Here is a tiny trained network, its code and every weight. The questions are about switching its units off for an input and a class, where a switched-off unit gives its printed mean instead of its output.

import numpy as np


def w(rows, s, z=0):
    codes = np.array(rows[::2]) - 128.0
    scale = np.full(codes.shape[1], s)
    scale[-1] = z or s
    return codes * scale


def norm(h):
    return h / np.sqrt((h * h).mean(-1, keepdims=True) + 1e-5)


def f(y):
    return np.maximum(y, 0)


def log_softmax(a):
    a = a - a.max(-1, keepdims=True)
    return a - np.log(np.exp(a).sum(-1, keepdims=True))


def net(x, mask):
    res = np.array(x, float).reshape(1, 8) / 4 @ E
    u = 0
    for l in range(3):
        y = f(norm(res) @ A[l][:, :-1].T + A[l][:, -1])
        res = res + np.where(mask[u : u + 4], y, B[l][:, -1]) @ B[l][:, :-1]
        u += 4
    return log_softmax(norm(res)[-1] @ U[:, :-1].T + U[:, -1])


A, B = {}, {}
E = w([
[124,124,143,124,111,134,126,150],'x0',
[68,119,85,210,24,196,166,80],'x1',
[125,128,60,116,184,217,177,200],'x2',
[128,127,129,133,128,124,135,133],'x3',
[127,123,146,122,132,147,137,122],'x4',
[221,247,164,202,104,157,141,134],'x5',
[130,125,134,123,112,129,131,142],'x6',
[138,122,124,131,127,121,136,130],'x7',
],0.012)
A[0] = w([
[118,146,163,175,51,101,127,53,90],'L0N1',
[99,92,211,144,72,46,100,37,3],'L0N2',
[57,88,112,155,41,120,157,53,22],'L0N3',
[66,3,125,116,76,87,94,78,43],'L0N4',
],0.019,0.0054)
B[0] = w([
[144,177,89,160,30,137,118,106,239],'L0N1',
[207,142,27,39,69,6,87,241,243],'L0N2',
[171,60,189,143,181,211,31,137,236],'L0N3',
[43,129,120,161,156,75,243,64,249],'L0N4',
],0.014)
A[1] = w([
[158,132,212,95,145,4,102,118,165],'L1N1',
[81,182,216,77,83,132,116,89,75],'L1N2',
[185,231,205,189,80,75,98,85,53],'L1N3',
[62,165,175,64,52,116,87,97,6],'L1N4',
],0.019,0.0025)
B[1] = w([
[177,92,243,104,170,200,45,138,246],'L1N1',
[192,166,58,203,191,51,106,125,132],'L1N2',
[25,147,126,87,75,78,246,52,250],'L1N3',
[111,143,56,164,186,86,129,139,150],'L1N4',
],0.012)
A[2] = w([
[115,109,27,167,142,247,164,187,42],'L2N1',
[84,43,121,87,111,60,134,99,209],'L2N2',
[153,239,124,159,32,146,191,96,103],'L2N3',
[106,110,79,247,5,193,100,70,6],'L2N4',
],0.02,0.0022)
B[2] = w([
[159,154,75,110,35,48,84,129,206],'L2N1',
[98,180,102,189,119,213,169,105,232],'L2N2',
[40,79,64,174,186,165,183,109,254],'L2N3',
[201,134,255,77,197,127,89,164,240],'L2N4',
],0.018,0.017)
U = w([
[73,159,95,179,154,154,204,92,249],'0',
[209,184,40,138,22,66,76,168,59],'1',
[206,121,245,131,174,172,70,135,82],'2',
],0.012,0.0021)

Each question gives the input, the list of numbers given to net, and the class t.
The units are the neurons (one row each of A and B). Each row of codes is followed by its name. A weight is (code - 128) times the scale printed after its matrix; where a second scale follows, it is the last column's (A, B and U).
mask holds one flag per neuron, layer by layer. A switched-off neuron (its flag False) gives its mean, the last column of its row in B, instead of its output. The means were averaged over made-up inputs and are rounded, as every weight is.
A unit's drop is (log p(t) with every unit on - log p(t) with that unit switched off) / (log p(t) with every unit on - log p(t) with every unit switched off).
The circuit of an input: a set's keep is (log p(t) with only the set's units on - log p(t) with every unit switched off) / (log p(t) with every unit on - log p(t) with every unit switched off). Starting from all 12 units, units are removed one at a time, each time the one whose removal leaves the highest keep (on an exact tie, the one counted first), for as long as the keep stays at least 0.8.
circuit, biggest first: the units of the circuit, biggest drop first
k most important neurons: the k neurons with the biggest drops, biggest first
top k neurons in layer l: the k neurons of layer l with the biggest drops, biggest first
drop of u: that unit's drop, to one decimal
input [3,7,8,8,0,2,0,-5], class 1: most important neuron	[L2N1]
input [-6,1,6,4,-4,2,7,-7], class 1: 4 most important neurons	[L2N1, L1N3, L0N1, L0N4]
input [8,-6,4,4,-7,1,-1,-8], class 2: 4 most important neurons	[L0N1, L2N3, L0N2, L2N1]
input [0,-2,0,-5,-6,1,-3,2], class 2: 2 most important neurons	[L0N1, L1N1]
input [6,8,6,-2,8,0,-8,-2], class 2: 3 most important neurons	[L0N2, L2N4, L0N3]
input [8,-6,-1,-6,-4,8,-7,-8], class 0: 2 most important neurons	[L1N3, L0N2]
input [7,-8,8,-8,5,-7,4,6], class 1: circuit, biggest first	[L2N3, L2N4]
input [-5,-4,-7,0,0,5,-1,8], class 1: 2 most important neurons	[L0N2, L0N4]
input [-1,2,5,-1,2,-3,-4,4], class 1: 2 most important neurons	[L2N1, L1N3]
input [-7,-4,3,-3,-4,-1,-1,-4], class 2: 4 most important neurons	[L0N1, L0N4, L1N3, L2N3]
input [1,-6,-2,1,6,6,-6,8], class 0: 2 most important neurons	[L1N3, L0N2]
input [3,6,-5,1,7,5,-3,6], class 2: 2 most important neurons	[L0N3, L2N4]
input [2,-6,7,-4,-4,-4,4,-3], class 1: top 2 neurons in layer 0	[L0N4, L0N2]
input [1,-7,-1,-8,-1,8,-1,-1], class 0: circuit, biggest first	[L1N3]
input [2,-2,-7,-6,-2,7,0,2], class 0: top 2 neurons in layer 2	[L2N3, L2N1]
input [4,5,-6,-5,4,-3,5,1], class 1: top 3 neurons in layer 0	[L0N2, L0N3, L0N1]
input [3,-6,7,4,1,-5,-3,1], class 1: top 2 neurons in layer 0	[L0N4, L0N2]
input [-3,8,-4,-7,1,1,-2,3], class 2: drop of L2N4	0.9
input [-6,-3,-2,3,3,2,-1,-5], class 2: drop of L0N1	3.3
input [0,3,1,8,7,-2,-3,-4], class 2: circuit, biggest first	[L0N3]
input [-1,2,7,-1,-3,3,-6,7], class 1: drop of L2N1	1.3
